Below are the code and all the weights of a small trained network. Each question names an input and a class and asks about switching units off, where a switched-off unit gives its printed mean instead of its output.

import numpy as np


def w(rows, s, z=0):
    codes = np.array(rows[::2]) - 128.0
    scale = np.full(codes.shape[1], s)
    scale[-1] = z or s
    return codes * scale


def f(y):
    return np.maximum(y, 0)


def log_softmax(a):
    a = a - a.max(-1, keepdims=True)
    return a - np.log(np.exp(a).sum(-1, keepdims=True))


def net(x, mask):
    res = np.array(x, float).reshape(1, 3) / 4 @ E
    y = f(res @ A[0][:, :-1].T + A[0][:, -1])
    res = res + np.where(mask, y, B[0][:, -1]) @ B[0][:, :-1]
    return log_softmax(res[-1] @ U[:, :-1].T + U[:, -1])


A, B = {}, {}
E = w([
[225,149,2,171,152],'x0',
[133,208,144,228,39],'x1',
[32,160,98,174,201],'x2',
],0.0087)
A[0] = w([
[115,172,145,198,45,80],'neuron 0',
[212,106,166,88,101,83],'neuron 1',
[140,96,129,44,215,110],'neuron 2',
[104,114,149,116,117,92],'neuron 3',
[43,151,103,163,218,91],'neuron 4',
[93,102,158,130,116,78],'neuron 5',
[126,114,133,101,96,97],'neuron 6',
[124,85,118,71,182,59],'neuron 7',
[60,112,248,83,108,82],'neuron 8',
[200,121,37,126,175,79],'neuron 9',
[147,98,108,67,175,91],'neuron 10',
[183,133,89,173,143,85],'neuron 11',
[218,116,171,59,85,76],'neuron 12',
[147,123,136,107,121,254],'neuron 13',
[73,149,115,145,195,52],'neuron 14',
],0.014,0.0097)
B[0] = w([
[177,150,216,142,84,232],'neuron 0',
[79,108,110,130,58,204],'neuron 1',
[160,157,200,158,118,227],'neuron 2',
[132,152,111,107,125,149],'neuron 3',
[114,53,82,147,85,222],'neuron 4',
[136,152,107,87,109,155],'neuron 5',
[122,122,123,95,106,146],'neuron 6',
[164,170,172,135,62,181],'neuron 7',
[129,174,73,52,170,251],'neuron 8',
[113,168,87,42,151,239],'neuron 9',
[154,146,175,141,97,190],'neuron 10',
[119,161,125,56,132,197],'neuron 11',
[118,86,73,137,49,220],'neuron 12',
[99,69,119,204,252,255],'neuron 13',
[104,123,100,113,42,173],'neuron 14',
],0.028,0.0098)
U = w([
[139,184,115,43,174,66],'0',
[95,47,109,152,48,70],'1',
[204,166,249,149,104,89],'2',
[114,82,156,185,239,255],'3',
],0.012,0.0085)

Each question gives the input, the list of numbers given to net, and the class t.
The units are the neurons (one row each of A and B). Each row of codes is followed by its name. A weight is (code - 128) times the scale printed after its matrix; where a second scale follows, it is the last column's (A, B and U).
mask holds one flag per neuron, in row order. A switched-off neuron (its flag False) gives its mean, the last column of its row in B, instead of its output. The means were averaged over made-up inputs and are rounded, as every weight is.
A unit's drop is (log p(t) with every unit on - log p(t) with that unit switched off) / (log p(t) with every unit on - log p(t) with every unit switched off).
unit that matters most: the unit with the biggest drop
k most important neurons: the k neurons with the biggest drops, biggest first
drop when u is switched off: that unit's drop, to one decimal
input [-5,4,2], class 0: most important neuron : (neuron 8)
input [5,-7,6], class 2: 4 most important neurons : (neuron 2; neuron 7; neuron 10; neuron 12)
input [4,4,-3], class 0: 2 most important neurons : (neuron 2; neuron 11)
input [0,-7,6], class 2: 3 most important neurons : (neuron 2; neuron 7; neuron 12)
input [5,-4,-7], class 1: 3 most important neurons : (neuron 12; neuron 1; neuron 8)
input [-2,5,4], class 2: 2 most important neurons : (neuron 0; neuron 12)
input [-1,-6,-5], class 2: 2 most important neurons : (neuron 2; neuron 4)
input [-8,8,2], class 0: 2 most important neurons : (neuron 8; neuron 2)
input [-1,-7,-8], class 1: 3 most important neurons : (neuron 12; neuron 1; neuron 0)
input [7,6,2], class 0: 3 most important neurons : (neuron 9; neuron 11; neuron 2)
input [-4,-8,-7], class 2: 2 most important neurons : (neuron 2; neuron 7)
input [-4,-7,7], class 1: 3 most important neurons : (neuron 4; neuron 14; neuron 0)
input [-3,-2,0], class 3: 2 most important neurons : (neuron 9; neuron 11)
input [-3,-5,7], class 1: unit that matters most : neuron 4
input [6,-6,-7], class 1: 2 most important neurons : (neuron 12; neuron 1)
input [2,-1,0], class 3: drop when neuron 8 is switched off : 0.1
input [-8,1,-3], class 0: drop when neuron 8 is switched off : 0.5
input [4,-3,8], class 1: drop when neuron 4 is switched off : 1.0
input [0,2,-1], class 3: drop when neuron 1 is switched off : 0.0
input [6,7,1], class 2: unit that matters most : neuron 0
